Below is a small trained network, with its code and all its weights. Each question gives an input and a class and asks what happens when units are switched off, that is, made to give their printed mean instead of their output.

import numpy as np


def w(rows, s, z=0):
    codes = np.array(rows[::2]) - 128.0
    scale = np.full(codes.shape[1], s)
    scale[-1] = z or s
    return codes * scale


def f(y):
    return np.maximum(y, 0)


def log_softmax(a):
    a = a - a.max(-1, keepdims=True)
    return a - np.log(np.exp(a).sum(-1, keepdims=True))


def net(x, mask):
    res = np.array(x, float).reshape(1, 5) / 4 @ E
    y = f(res @ A[0][:, :-1].T + A[0][:, -1])
    res = res + np.where(mask, y, B[0][:, -1]) @ B[0][:, :-1]
    return log_softmax(res[-1] @ U[:, :-1].T + U[:, -1])


A, B = {}, {}
E = w([
[127,127,128],'x0',
[123,128,122],'x1',
[24,201,248],'x2',
[108,132,98],'x3',
[57,2,150],'x4',
],0.0063)
A[0] = w([
[96,31,139,98],'N0',
[137,160,101,108],'N1',
[97,143,152,163],'N2',
[131,124,125,79],'N3',
[101,140,124,179],'N4',
[167,134,140,6],'N5',
[120,103,134,96],'N6',
[150,112,107,120],'N7',
[130,119,131,126],'N8',
[198,78,75,136],'N9',
[155,171,120,44],'N10',
[37,184,195,148],'N11',
[235,56,50,143],'N12',
[142,144,126,99],'N13',
[172,99,96,141],'N14',
[95,23,142,91],'N15',
[109,76,135,111],'N16',
[179,192,108,84],'N17',
[94,23,142,84],'N18',
[222,249,89,83],'N19',
[95,148,152,141],'N20',
[100,55,132,112],'N21',
[79,158,159,125],'N22',
],0.013,0.002)
B[0] = w([
[160,165,57,190],'N0',
[122,140,107,154],'N1',
[117,104,150,167],'N2',
[120,124,125,129],'N3',
[147,113,141,149],'N4',
[127,80,68,136],'N5',
[149,133,110,142],'N6',
[53,141,145,156],'N7',
[120,109,105,133],'N8',
[70,121,225,213],'N9',
[140,128,77,156],'N10',
[97,70,230,234],'N11',
[133,25,252,254],'N12',
[103,142,105,140],'N13',
[99,123,191,181],'N14',
[167,166,53,195],'N15',
[138,158,97,162],'N16',
[136,163,63,185],'N17',
[136,192,63,194],'N18',
[165,197,14,240],'N19',
[103,86,134,167],'N20',
[164,167,84,176],'N21',
[116,79,155,181],'N22',
],0.022,0.0092)
U = w([
[105,44,168,252],'0',
[191,187,1,4],'1',
],0.0087,0.0014)

Each question gives the input, the list of numbers given to net, and the class t.
The units are the neurons (one row each of A and B). Each row of codes is followed by its name. A weight is (code - 128) times the scale printed after its matrix; where a second scale follows, it is the last column's (A, B and U).
mask holds one flag per neuron, in row order. A switched-off neuron (its flag False) gives its mean, the last column of its row in B, instead of its output. The means were averaged over made-up inputs and are rounded, as every weight is.
A unit's drop is (log p(t) with every unit on - log p(t) with that unit switched off) / (log p(t) with every unit on - log p(t) with every unit switched off).
most important unit: the unit with the biggest drop
top k neurons: the k neurons with the biggest drops, biggest first
drop when u is switched off: that unit's drop, to one decimal
input [1,8,-6,8,-6], class 0: top 4 neurons	N12, N9, N15, N18
input [4,-8,3,3,-4], class 1: top 2 neurons	N12, N9
input [2,-4,-8,-3,-8], class 0: top 3 neurons	N12, N9, N14
input [5,8,-3,1,4], class 1: most important unit	N11
input [4,8,-6,7,-5], class 0: top 2 neurons	N12, N9
input [-2,7,5,5,-6], class 1: top 3 neurons	N12, N19, N9
input [0,-7,-7,-7,-7], class 0: top 3 neurons	N12, N9, N14
input [2,-6,-6,0,-6], class 0: top 4 neurons	N12, N9, N15, N18
input [5,-5,-7,7,-6], class 0: drop when N12 is switched off	5.8
input [5,-6,1,7,6], class 1: drop when N7 is switched off	0.0
input [0,-8,-3,7,5], class 1: drop when N11 is switched off	0.1
